Here is a tiny trained network, its code and every weight. The questions are about switching its units off for an input and a class, where a switched-off unit gives its printed mean instead of its output.

import numpy as np


def w(rows, s, z=0):
    codes = np.array(rows[::2]) - 128.0
    scale = np.full(codes.shape[1], s)
    scale[-1] = z or s
    return codes * scale


def f(y):
    return np.maximum(y, 0)


def log_softmax(a):
    a = a - a.max(-1, keepdims=True)
    return a - np.log(np.exp(a).sum(-1, keepdims=True))


def net(x, mask):
    res = np.array(x, float).reshape(1, 6) / 4 @ E
    y = f(res @ A[0][:, :-1].T + A[0][:, -1])
    res = res + np.where(mask, y, B[0][:, -1]) @ B[0][:, :-1]
    return log_softmax(res[-1] @ U[:, :-1].T + U[:, -1])


A, B = {}, {}
E = w([
[164,77,136,127],'x0',
[135,204,123,72],'x1',
[176,136,92,178],'x2',
[105,87,115,99],'x3',
[77,138,10,112],'x4',
[104,138,194,190],'x5',
],0.011)
A[0] = w([
[116,91,146,82,180],'N0',
[67,144,83,116,137],'N1',
[181,222,142,248,134],'N2',
[192,47,141,105,254],'N3',
[76,213,178,70,147],'N4',
[141,172,51,120,85],'N5',
[108,166,133,77,116],'N6',
[134,75,95,142,217],'N7',
[111,94,175,90,142],'N8',
[88,74,130,152,163],'N9',
[73,77,121,207,158],'N10',
[214,99,83,95,193],'N11',
[78,251,119,57,113],'N12',
[178,98,178,159,191],'N13',
[73,236,139,91,118],'N14',
[95,138,100,143,100],'N15',
[99,93,80,141,194],'N16',
[104,163,76,103,131],'N17',
[133,127,65,168,110],'N18',
[107,151,82,142,95],'N19',
],0.014,0.0053)
B[0] = w([
[108,120,82,171,178],'N0',
[109,113,154,117,197],'N1',
[172,255,71,141,243],'N2',
[99,144,108,207,247],'N3',
[164,78,133,108,206],'N4',
[158,90,106,150,201],'N5',
[109,105,106,82,172],'N6',
[89,121,116,192,205],'N7',
[179,66,72,170,180],'N8',
[74,47,124,175,184],'N9',
[120,72,229,156,212],'N10',
[94,164,81,138,219],'N11',
[147,99,132,73,228],'N12',
[142,163,123,180,238],'N13',
[166,89,135,71,203],'N14',
[151,112,153,129,159],'N15',
[97,84,125,153,204],'N16',
[126,92,101,114,198],'N17',
[116,110,135,170,188],'N18',
[149,115,164,157,173],'N19',
],0.011)
U = w([
[18,43,203,127,86],'0',
[114,131,144,87,2],'1',
[131,74,68,161,84],'2',
[208,139,119,47,58],'3',
[148,44,112,4,170],'4',
[183,111,207,189,190],'5',
[8,102,125,115,62],'6',
[133,148,71,132,253],'7',
],0.013,0.0063)

Each question gives the input, the list of numbers given to net, and the class t.
The units are the neurons (one row each of A and B). Each row of codes is followed by its name. A weight is (code - 128) times the scale printed after its matrix; where a second scale follows, it is the last column's (A, B and U).
mask holds one flag per neuron, in row order. A switched-off neuron (its flag False) gives its mean, the last column of its row in B, instead of its output. The means were averaged over made-up inputs and are rounded, as every weight is.
A unit's drop is (log p(t) with every unit on - log p(t) with that unit switched off) / (log p(t) with every unit on - log p(t) with every unit switched off).
The circuit of an input: a set's keep is (log p(t) with only the set's units on - log p(t) with every unit switched off) / (log p(t) with every unit on - log p(t) with every unit switched off). Starting from the 12 units with the biggest drops (on a tie, the unit counted first), units are removed one at a time, each time the one whose removal leaves the highest keep (on an exact tie, the one counted first), for as long as the keep stays at least 0.8.
circuit, biggest first: the units of the circuit, biggest drop first
unit that matters most: the unit with the biggest drop
k most important neurons: the k neurons with the biggest drops, biggest first
drop of u: that unit's drop, to one decimal
input [1,-3,-7,0,-7,-6], class 2: unit that matters most => N8
input [-2,-7,6,6,-1,-7], class 0: circuit, biggest first => N2; N10
input [-2,-7,6,0,2,-5], class 0: circuit, biggest first => N2; N10; N8
input [-1,2,2,-1,-6,-1], class 7: circuit, biggest first => N10; N2
input [2,3,-2,-6,-5,-1], class 3: 2 most important neurons => N10; N7
input [8,4,6,6,-8,-6], class 2: 2 most important neurons => N2; N3
input [6,-5,-4,2,2,-1], class 0: 3 most important neurons => N2; N10; N9
input [-7,-4,5,0,1,1], class 5: 2 most important neurons => N10; N11
input [-1,0,-7,4,7,5], class 0: 2 most important neurons => N2; N9
input [2,-2,-2,-2,-7,-6], class 2: drop of N6 => -0.1
input [-1,-2,8,-5,-8,-7], class 7: drop of N12 => 0.0
input [-2,1,-5,-3,-8,-7], class 4: drop of N7 => 0.3
input [8,-6,7,-2,6,5], class 5: 2 most important neurons => N10; N2
input [-8,-8,-7,0,-8,-7], class 2: circuit, biggest first => N8
